Below are the code and all the weights of a small trained network. Each question names an input and a target symbol and asks about switching units off, where a switched-off unit gives its printed mean instead of its output.

import numpy as np


def w(rows, s, z=0):
    codes = np.array(rows[::2]) - 128.0
    scale = np.full(codes.shape[1], s)
    scale[-1] = z or s
    return codes * scale


def softmax(a):
    e = np.exp(a - a.max(-1, keepdims=True))
    return e / e.sum(-1, keepdims=True)


def log_softmax(a):
    a = a - a.max(-1, keepdims=True)
    return a - np.log(np.exp(a).sum(-1, keepdims=True))


def net(x, mask):
    ids = ['ΓΔΣΦβεθπτω'.index(c) for c in x.split()]
    T = len(ids)
    res = E[ids] + P[:T]
    u = 0
    for l in range(2):
        r = res
        for j in range(3):
            rows = slice(2 * j, 2 * j + 2)
            q, k, v = (r @ M[l][rows].T for M in (Q, K, V))
            z = softmax(np.where(np.tri(T) > 0, q @ k.T / 2**0.5, -1e9)) @ v
            o = O[l][rows]
            res = res + np.where(mask[u + j], z, o[:, -1]) @ o[:, :-1]
        u += 3
    return log_softmax(res[-1] @ U[:, :-1].T + U[:, -1])


Q, K, V, O = {}, {}, {}, {}
E = w([
[95,71,115],'Γ',
[84,214,137],'Δ',
[114,130,36],'Σ',
[171,69,111],'Φ',
[255,141,147],'β',
[169,173,117],'ε',
[59,139,105],'θ',
[165,173,121],'π',
[176,136,123],'τ',
[158,126,113],'ω',
],0.022)
P = w([
[6,50,253],'0',
[67,139,48],'1',
[102,138,38],'2',
[79,124,61],'3',
[76,114,96],'4',
[95,109,105],'5',
[98,106,111],'6',
[98,95,117],'7',
[93,84,132],'8',
[95,83,141],'9',
[95,68,135],'10',
[104,73,154],'11',
[85,65,173],'12',
[84,60,191],'13',
],0.0051)
Q[0] = w([
[112,127,128],'0.h0',
[124,198,130],'0.h0',
[167,162,196],'0.h1',
[153,113,72],'0.h1',
[113,124,195],'0.h2',
[59,123,254],'0.h2',
],0.039)
K[0] = w([
[117,126,123],'0.h0',
[122,150,148],'0.h0',
[166,182,150],'0.h1',
[147,49,114],'0.h1',
[150,170,100],'0.h2',
[255,239,54],'0.h2',
],0.041)
V[0] = w([
[127,106,198],'0.h0',
[126,127,7],'0.h0',
[177,119,94],'0.h1',
[152,148,173],'0.h1',
[150,137,121],'0.h2',
[138,165,109],'0.h2',
],0.011)
O[0] = w([
[97,177,149,64],'0.h0',
[209,80,162,255],'0.h0',
[51,96,255,107],'0.h1',
[147,220,167,69],'0.h1',
[74,124,155,113],'0.h2',
[85,177,211,100],'0.h2',
],0.0059,0.0071)
Q[1] = w([
[115,3,181],'1.h0',
[194,99,96],'1.h0',
[211,132,143],'1.h1',
[77,67,88],'1.h1',
[55,185,91],'1.h2',
[191,69,164],'1.h2',
],0.033)
K[1] = w([
[105,202,30],'1.h0',
[197,182,164],'1.h0',
[214,28,106],'1.h1',
[71,103,230],'1.h1',
[1,128,215],'1.h2',
[252,115,7],'1.h2',
],0.024)
V[1] = w([
[114,166,98],'1.h0',
[56,108,121],'1.h0',
[57,109,193],'1.h1',
[104,127,176],'1.h1',
[137,118,119],'1.h2',
[249,115,42],'1.h2',
],0.011)
O[1] = w([
[93,150,92,141],'1.h0',
[185,158,32,119],'1.h0',
[97,167,192,117],'1.h1',
[98,153,150,112],'1.h1',
[119,127,145,144],'1.h2',
[2,156,243,254],'1.h2',
],0.0092,0.016)
U = w([
[83,94,111,203],'Γ',
[146,5,93,216],'Δ',
[143,124,148,60],'Σ',
[142,114,138,44],'Φ',
[137,110,133,3],'β',
[188,117,179,105],'ε',
[141,118,134,62],'θ',
[129,181,126,123],'π',
[150,123,139,142],'τ',
[143,116,138,39],'ω',
],0.015,0.0058)

Each question gives the input, a string of symbols that net reads in full, and the target symbol t.
The units are the heads (2 rows each of Q, K, V and O). Each row of codes is followed by its name. A weight is (code - 128) times the scale printed after its matrix; where a second scale follows, it is the last column's (O and U).
mask holds one flag per head, layer by layer. A switched-off head (its flag False) gives its mean, the last column of its rows in O, instead of its output. The means were averaged over made-up inputs and are rounded, as every weight is.
A unit's drop is (log p(t) with every unit on - log p(t) with that unit switched off) / (log p(t) with every unit on - log p(t) with every unit switched off).
The circuit of an input: a set's keep is (log p(t) with only the set's units on - log p(t) with every unit switched off) / (log p(t) with every unit on - log p(t) with every unit switched off). Starting from all 6 units, units are removed one at a time, each time the one whose removal leaves the highest keep (on an exact tie, the one counted first), for as long as the keep stays at least 0.8.
units of the circuit, in order: the units of the circuit, biggest drop first
heads that matter: for each layer, one digit per head in row order, 1 if its drop is at least 0.15 and else 0, layers parted by /
drop when u is switched off: that unit's drop, to one decimal
input Γ τ Σ Σ Γ Γ β ε ε, target Γ: units of the circuit, in order : [1.h2; 1.h1]
input Σ π Δ Δ Γ Σ Γ β Γ Γ Φ Γ Φ, target Γ: units of the circuit, in order : [1.h2]
input Δ β Γ Γ β ε, target Δ: units of the circuit, in order : [1.h2; 0.h0]
input Γ Σ ω Φ π, target Γ: units of the circuit, in order : [1.h2; 0.h2; 1.h1; 0.h0]
input Γ Γ Γ Σ θ Δ ε π, target Γ: heads that matter : 101 / 011
input Γ Σ Γ π ω Γ Δ Γ Γ Δ τ, target Γ: heads that matter : 011 / 001
input ε Σ β Γ, target Δ: heads that matter : 110 / 000
input Δ Γ β Γ Δ ω Γ ε, target Δ: units of the circuit, in order : [0.h0; 1.h2]
input Γ Γ Φ Γ Δ ω Σ Γ Γ Φ, target Γ: heads that matter : 010 / 001
input Δ Δ Δ Γ π, target Δ: drop when 0.h0 is switched off : 1.1
input Γ Φ Φ Γ Γ Γ Φ Γ π Δ Σ Γ τ, target Γ: drop when 1.h2 is switched off : 1.3
input Δ Σ Γ β Φ Γ π Δ θ, target Δ: drop when 1.h0 is switched off : 0.0
input Γ ε ω Γ π Δ Σ ω Σ ε, target Γ: drop when 0.h0 is switched off : 0.2
